Here is a tiny trained network, its code and every weight. The questions are about switching its units off for an input and a class, where a switched-off unit gives its printed mean instead of its output.

import numpy as np


def w(rows, s, z=0):
    codes = np.array(rows[::2]) - 128.0
    scale = np.full(codes.shape[1], s)
    scale[-1] = z or s
    return codes * scale


def f(y):
    return np.maximum(y, 0)


def log_softmax(a):
    a = a - a.max(-1, keepdims=True)
    return a - np.log(np.exp(a).sum(-1, keepdims=True))


def net(x, mask):
    res = np.array(x, float).reshape(1, 4) / 4 @ E
    y = f(res @ A[0][:, :-1].T + A[0][:, -1])
    res = res + np.where(mask, y, B[0][:, -1]) @ B[0][:, :-1]
    return log_softmax(res[-1] @ U[:, :-1].T + U[:, -1])


A, B = {}, {}
E = w([
[51,42,32,115,153,225,136],'x0',
[156,193,141,202,64,231,190],'x1',
[95,44,170,159,9,121,75],'x2',
[32,116,221,97,153,113,200],'x3',
],0.011)
A[0] = w([
[125,165,140,250,86,211,212,101],'n1',
[192,96,79,145,119,133,95,217],'n2',
[101,115,150,89,121,108,203,68],'n3',
[134,143,103,114,233,101,131,144],'n4',
[36,80,35,134,178,223,120,121],'n5',
[186,184,202,150,143,51,115,91],'n6',
[200,116,61,121,112,110,82,83],'n7',
[133,186,104,96,204,126,128,83],'n8',
[156,204,89,92,170,166,201,124],'n9',
[149,167,141,130,98,92,125,246],'n10',
[57,107,191,105,140,104,210,118],'n11',
[73,104,64,116,143,162,126,69],'n12',
[120,59,152,87,10,85,76,143],'n13',
[71,76,163,201,62,137,60,104],'n14',
[36,111,192,130,149,95,190,137],'n15',
[138,104,140,99,169,92,82,68],'n16',
[66,72,89,87,184,11,56,105],'n17',
],0.012)
B[0] = w([
[179,28,186,51,144,168,147,249],'n1',
[138,131,78,118,147,95,218,220],'n2',
[219,169,127,140,59,124,146,159],'n3',
[38,93,144,177,76,161,139,209],'n4',
[115,247,129,89,153,157,69,249],'n5',
[90,219,128,88,115,163,13,209],'n6',
[233,143,62,141,73,49,205,183],'n7',
[134,101,163,218,59,157,141,188],'n8',
[88,75,140,186,71,192,124,235],'n9',
[67,171,105,84,189,143,147,223],'n10',
[162,159,58,156,85,70,195,210],'n11',
[130,210,173,133,132,132,87,173],'n12',
[71,124,127,182,103,186,125,216],'n13',
[90,135,143,193,93,158,113,200],'n14',
[182,150,61,121,134,102,191,215],'n15',
[173,124,191,111,77,133,124,154],'n16',
[160,47,204,73,115,158,153,212],'n17',
],0.011,0.017)
U = w([
[90,91,156,255,94,154,107,99],'0',
[127,196,143,90,126,132,56,100],'1',
[181,46,197,67,117,136,119,118],'2',
[204,134,64,166,104,91,151,97],'3',
[45,97,89,103,181,125,150,251],'4',
[160,83,146,165,179,62,66,101],'5',
[140,80,139,168,182,64,67,102],'6',
],0.018,0.02)

Each question gives the input, the list of numbers given to net, and the class t.
The units are the neurons (one row each of A and B). Each row of codes is followed by its name. A weight is (code - 128) times the scale printed after its matrix; where a second scale follows, it is the last column's (A, B and U).
mask holds one flag per neuron, in row order. A switched-off neuron (its flag False) gives its mean, the last column of its row in B, instead of its output. The means were averaged over made-up inputs and are rounded, as every weight is.
A unit's drop is (log p(t) with every unit on - log p(t) with that unit switched off) / (log p(t) with every unit on - log p(t) with every unit switched off).
The circuit of an input: a set's keep is (log p(t) with only the set's units on - log p(t) with every unit switched off) / (log p(t) with every unit on - log p(t) with every unit switched off). Starting from the 12 units with the biggest drops (on a tie, the unit counted first), units are removed one at a time, each time the one whose removal leaves the highest keep (on an exact tie, the one counted first), for as long as the keep stays at least 0.8.
units of the circuit, in order: the units of the circuit, biggest drop first
unit that matters most: the unit with the biggest drop
k most important neurons: the k neurons with the biggest drops, biggest first
drop when u is switched off: that unit's drop, to one decimal
input [-8,8,-5,-5], class 1: units of the circuit, in order	[n6]
input [-1,-1,-5,6], class 3: 3 most important neurons	[n15; n11; n13]
input [-4,3,6,7], class 3: 3 most important neurons	[n15; n11; n9]
input [7,3,-2,-7], class 1: 4 most important neurons	[n5; n12; n11; n15]
input [-1,-1,1,3], class 4: 2 most important neurons	[n7; n8]
input [3,8,5,8], class 2: 3 most important neurons	[n1; n7; n2]
input [4,-4,7,-8], class 3: 2 most important neurons	[n7; n2]
input [-8,-1,7,-5], class 1: 4 most important neurons	[n6; n9; n10; n4]
input [7,7,-7,-6], class 0: 2 most important neurons	[n9; n6]
input [-4,-5,-5,4], class 0: 4 most important neurons	[n1; n4; n8; n5]
input [-7,6,3,8], class 3: 2 most important neurons	[n11; n15]
input [7,5,-7,-1], class 0: 3 most important neurons	[n9; n8; n6]
input [8,-8,-3,-6], class 1: 2 most important neurons	[n5; n1]
input [-1,-7,-2,-1], class 2: most important neuron	[n17]
input [-5,-3,-8,7], class 0: 3 most important neurons	[n4; n8; n9]
input [3,1,-7,7], class 0: 2 most important neurons	[n9; n4]
input [7,8,2,4], class 2: drop when n6 is switched off	0.2
input [-8,-1,-2,-7], class 1: drop when n13 is switched off	0.0
input [8,1,4,-4], class 1: drop when n5 is switched off	0.6
input [-4,4,1,-4], class 1: unit that matters most	n17
input [5,7,1,7], class 2: drop when n1 is switched off	2.0
